Here is a tiny trained network, its code and every weight. The questions are about switching its units off for an input and a class, where a switched-off unit gives its printed mean instead of its output.

import numpy as np


def w(rows, s, z=0):
    codes = np.array(rows[::2]) - 128.0
    scale = np.full(codes.shape[1], s)
    scale[-1] = z or s
    return codes * scale


def f(y):
    return np.maximum(y, 0)


def log_softmax(a):
    a = a - a.max(-1, keepdims=True)
    return a - np.log(np.exp(a).sum(-1, keepdims=True))


def net(x, mask):
    res = np.array(x, float).reshape(1, 5) / 4 @ E
    y = f(res @ A[0][:, :-1].T + A[0][:, -1])
    res = res + np.where(mask, y, B[0][:, -1]) @ B[0][:, :-1]
    return log_softmax(res[-1] @ U[:, :-1].T + U[:, -1])


A, B = {}, {}
E = w([
[129,179,128,167,207,136],'x0',
[173,154,101,122,44,197],'x1',
[134,92,134,164,141,245],'x2',
[185,132,229,81,119,131],'x3',
[190,58,109,96,179,106],'x4',
],0.011)
A[0] = w([
[174,167,223,98,84,118,230],'neuron 1',
[122,149,154,241,49,167,145],'neuron 2',
[114,206,70,156,58,121,250],'neuron 3',
[85,136,154,135,198,107,156],'neuron 4',
[150,79,86,57,161,49,153],'neuron 5',
[154,218,96,143,91,73,197],'neuron 6',
[214,97,246,87,63,113,165],'neuron 7',
[138,176,147,133,54,90,227],'neuron 8',
[107,128,151,178,104,194,198],'neuron 9',
[210,154,198,91,127,159,207],'neuron 10',
[84,164,149,162,12,180,231],'neuron 11',
[99,180,163,196,78,210,169],'neuron 12',
[107,199,143,199,92,190,185],'neuron 13',
[110,95,125,144,77,170,93],'neuron 14',
[122,52,53,134,138,146,238],'neuron 15',
[159,68,175,66,65,106,120],'neuron 16',
[149,116,184,112,146,188,179],'neuron 17',
[183,78,131,151,194,190,154],'neuron 18',
[183,96,204,104,79,149,224],'neuron 19',
[83,119,175,165,235,126,225],'neuron 20',
[98,110,100,130,232,90,218],'neuron 21',
[68,26,88,86,192,97,214],'neuron 22',
[96,152,159,190,78,200,207],'neuron 23',
[109,103,44,122,183,98,224],'neuron 24',
[111,171,76,141,190,39,255],'neuron 25',
],0.011,0.0046)
B[0] = w([
[173,111,72,17,124,106,227],'neuron 1',
[57,141,96,28,215,200,215],'neuron 2',
[29,138,67,181,82,119,227],'neuron 3',
[145,149,167,109,210,46,191],'neuron 4',
[106,49,204,182,76,150,207],'neuron 5',
[121,158,18,180,18,55,197],'neuron 6',
[226,66,102,6,124,117,251],'neuron 7',
[107,96,60,62,98,66,199],'neuron 8',
[83,190,183,69,199,208,212],'neuron 9',
[240,175,33,57,199,144,223],'neuron 10',
[46,95,92,15,144,138,250],'neuron 11',
[50,218,103,40,198,215,235],'neuron 12',
[39,195,63,112,230,187,228],'neuron 13',
[47,105,94,66,145,221,176],'neuron 14',
[130,117,232,176,51,198,215],'neuron 15',
[148,59,130,39,107,149,210],'neuron 16',
[200,208,61,58,170,171,196],'neuron 17',
[207,189,113,212,130,171,210],'neuron 18',
[196,103,82,2,139,149,232],'neuron 19',
[132,173,214,184,226,51,230],'neuron 20',
[105,144,238,202,112,71,223],'neuron 21',
[158,105,222,183,103,164,224],'neuron 22',
[47,151,85,38,216,212,231],'neuron 23',
[111,60,218,208,58,124,209],'neuron 24',
[99,124,171,234,71,3,231],'neuron 25',
],0.0076,0.012)
U = w([
[205,188,105,109,152,162,44],'0',
[1,164,120,103,163,226,50],'1',
[115,84,170,183,58,194,253],'2',
[72,165,61,171,53,64,133],'3',
[116,152,197,180,163,72,201],'4',
[164,49,145,58,76,119,30],'5',
],0.012,0.0035)

Each question gives the input, the list of numbers given to net, and the class t.
The units are the neurons (one row each of A and B). Each row of codes is followed by its name. A weight is (code - 128) times the scale printed after its matrix; where a second scale follows, it is the last column's (A, B and U).
mask holds one flag per neuron, in row order. A switched-off neuron (its flag False) gives its mean, the last column of its row in B, instead of its output. The means were averaged over made-up inputs and are rounded, as every weight is.
A unit's drop is (log p(t) with every unit on - log p(t) with that unit switched off) / (log p(t) with every unit on - log p(t) with every unit switched off).
The circuit of an input: a set's keep is (log p(t) with only the set's units on - log p(t) with every unit switched off) / (log p(t) with every unit on - log p(t) with every unit switched off). Starting from the 12 units with the biggest drops (on a tie, the unit counted first), units are removed one at a time, each time the one whose removal leaves the highest keep (on an exact tie, the one counted first), for as long as the keep stays at least 0.8.
circuit, biggest first: the units of the circuit, biggest drop first
k most important neurons: the k neurons with the biggest drops, biggest first
drop of u: that unit's drop, to one decimal
input [3,4,-4,8,5], class 5: circuit, biggest first -> (neuron 7)
input [-8,6,1,5,-3], class 5: 2 most important neurons -> (neuron 7; neuron 19)
input [1,-5,3,4,6], class 4: 2 most important neurons -> (neuron 20; neuron 21)
input [-4,3,5,8,5], class 0: 3 most important neurons -> (neuron 10; neuron 17; neuron 18)
input [4,8,1,-7,6], class 2: 2 most important neurons -> (neuron 15; neuron 24)
input [-3,-3,3,6,-5], class 0: 2 most important neurons -> (neuron 7; neuron 10)
input [-7,5,7,8,3], class 0: 3 most important neurons -> (neuron 10; neuron 17; neuron 18)
input [7,-5,8,4,-1], class 0: 3 most important neurons -> (neuron 18; neuron 17; neuron 11)
input [-2,-6,5,-6,6], class 2: drop of neuron 15 -> 0.3
input [3,5,-4,-3,3], class 3: drop of neuron 2 -> 0.0
input [-1,-8,8,-5,4], class 4: drop of neuron 20 -> 0.1
input [8,-3,-4,-2,-7], class 3: 2 most important neurons -> (neuron 6; neuron 3)
